Here is a tiny trained network, its code and every weight. The questions are about switching its units off for an input and a class, where a switched-off unit gives its printed mean instead of its output.

import numpy as np


def w(rows, s, z=0):
    codes = np.array(rows[::2]) - 128.0
    scale = np.full(codes.shape[1], s)
    scale[-1] = z or s
    return codes * scale


def norm(h):
    return h / np.sqrt((h * h).mean(-1, keepdims=True) + 1e-5)


def f(y):
    return np.maximum(y, 0)


def log_softmax(a):
    a = a - a.max(-1, keepdims=True)
    return a - np.log(np.exp(a).sum(-1, keepdims=True))


def net(x, mask):
    res = np.array(x, float).reshape(1, 8) / 4 @ E
    u = 0
    for l in range(2):
        y = f(norm(res) @ A[l][:, :-1].T + A[l][:, -1])
        res = res + np.where(mask[u : u + 3], y, B[l][:, -1]) @ B[l][:, :-1]
        u += 3
    return log_softmax(norm(res)[-1] @ U[:, :-1].T + U[:, -1])


A, B = {}, {}
E = w([
[35,170,85,112,96],'x0',
[141,111,130,137,166],'x1',
[221,78,2,125,89],'x2',
[95,155,153,67,82],'x3',
[88,181,100,185,160],'x4',
[110,134,174,117,157],'x5',
[151,132,105,88,57],'x6',
[128,196,158,92,64],'x7',
],0.0099)
A[0] = w([
[112,166,82,181,167,134],'L0N0',
[112,204,72,105,74,92],'L0N1',
[135,254,64,61,117,3],'L0N2',
],0.0094,0.0046)
B[0] = w([
[155,76,177,187,112,234],'L0N0',
[39,191,143,101,51,252],'L0N1',
[58,69,151,149,1,216],'L0N2',
],0.0099,0.0037)
A[1] = w([
[149,2,252,25,101,177],'L1N0',
[203,191,23,116,160,3],'L1N1',
[104,204,100,144,44,105],'L1N2',
],0.0076,0.0031)
B[1] = w([
[99,247,36,162,187,255],'L1N0',
[156,86,93,173,76,148],'L1N1',
[122,80,133,37,102,226],'L1N2',
],0.015,0.0053)
U = w([
[33,163,207,191,254,201],'0',
[150,251,57,118,207,162],'1',
[15,161,137,46,61,95],'2',
[226,9,35,220,104,5],'3',
],0.0086,0.0027)

Each question gives the input, the list of numbers given to net, and the class t.
The units are the neurons (one row each of A and B). Each row of codes is followed by its name. A weight is (code - 128) times the scale printed after its matrix; where a second scale follows, it is the last column's (A, B and U).
mask holds one flag per neuron, layer by layer. A switched-off neuron (its flag False) gives its mean, the last column of its row in B, instead of its output. The means were averaged over made-up inputs and are rounded, as every weight is.
A unit's drop is (log p(t) with every unit on - log p(t) with that unit switched off) / (log p(t) with every unit on - log p(t) with every unit switched off).
The circuit of an input: a set's keep is (log p(t) with only the set's units on - log p(t) with every unit switched off) / (log p(t) with every unit on - log p(t) with every unit switched off). Starting from all 6 units, units are removed one at a time, each time the one whose removal leaves the highest keep (on an exact tie, the one counted first), for as long as the keep stays at least 0.8.
units of the circuit, in order: the units of the circuit, biggest drop first
most important unit: the unit with the biggest drop
k most important neurons: the k neurons with the biggest drops, biggest first
drop when u is switched off: that unit's drop, to one decimal
input [-6,5,0,1,-6,2,-6,-7], class 1: most important unit -> L1N0
input [-1,-2,8,2,8,-3,3,6], class 2: units of the circuit, in order -> [L0N1 L1N2]
input [3,-3,1,-6,0,-3,-7,1], class 3: 3 most important neurons -> [L1N0 L0N0 L0N1]
input [4,-6,2,-8,5,8,3,1], class 2: 2 most important neurons -> [L0N1 L1N2]
input [-3,-3,-3,8,-5,2,-2,6], class 1: 3 most important neurons -> [L1N0 L0N1 L0N2]
input [-4,3,6,0,6,-1,-8,5], class 3: 2 most important neurons -> [L1N0 L1N1]
input [-3,-7,5,-1,-7,-4,3,1], class 1: 2 most important neurons -> [L1N0 L1N2]
input [2,5,-5,3,-7,-3,-1,5], class 1: 2 most important neurons -> [L1N0 L0N1]
input [-1,1,-8,0,-5,-3,6,6], class 1: drop when L0N1 is switched off -> 0.1
input [-8,4,-6,5,-8,5,1,6], class 1: drop when L1N0 is switched off -> 0.7
input [5,-1,8,-7,1,8,-2,8], class 2: drop when L0N1 is switched off -> 0.2
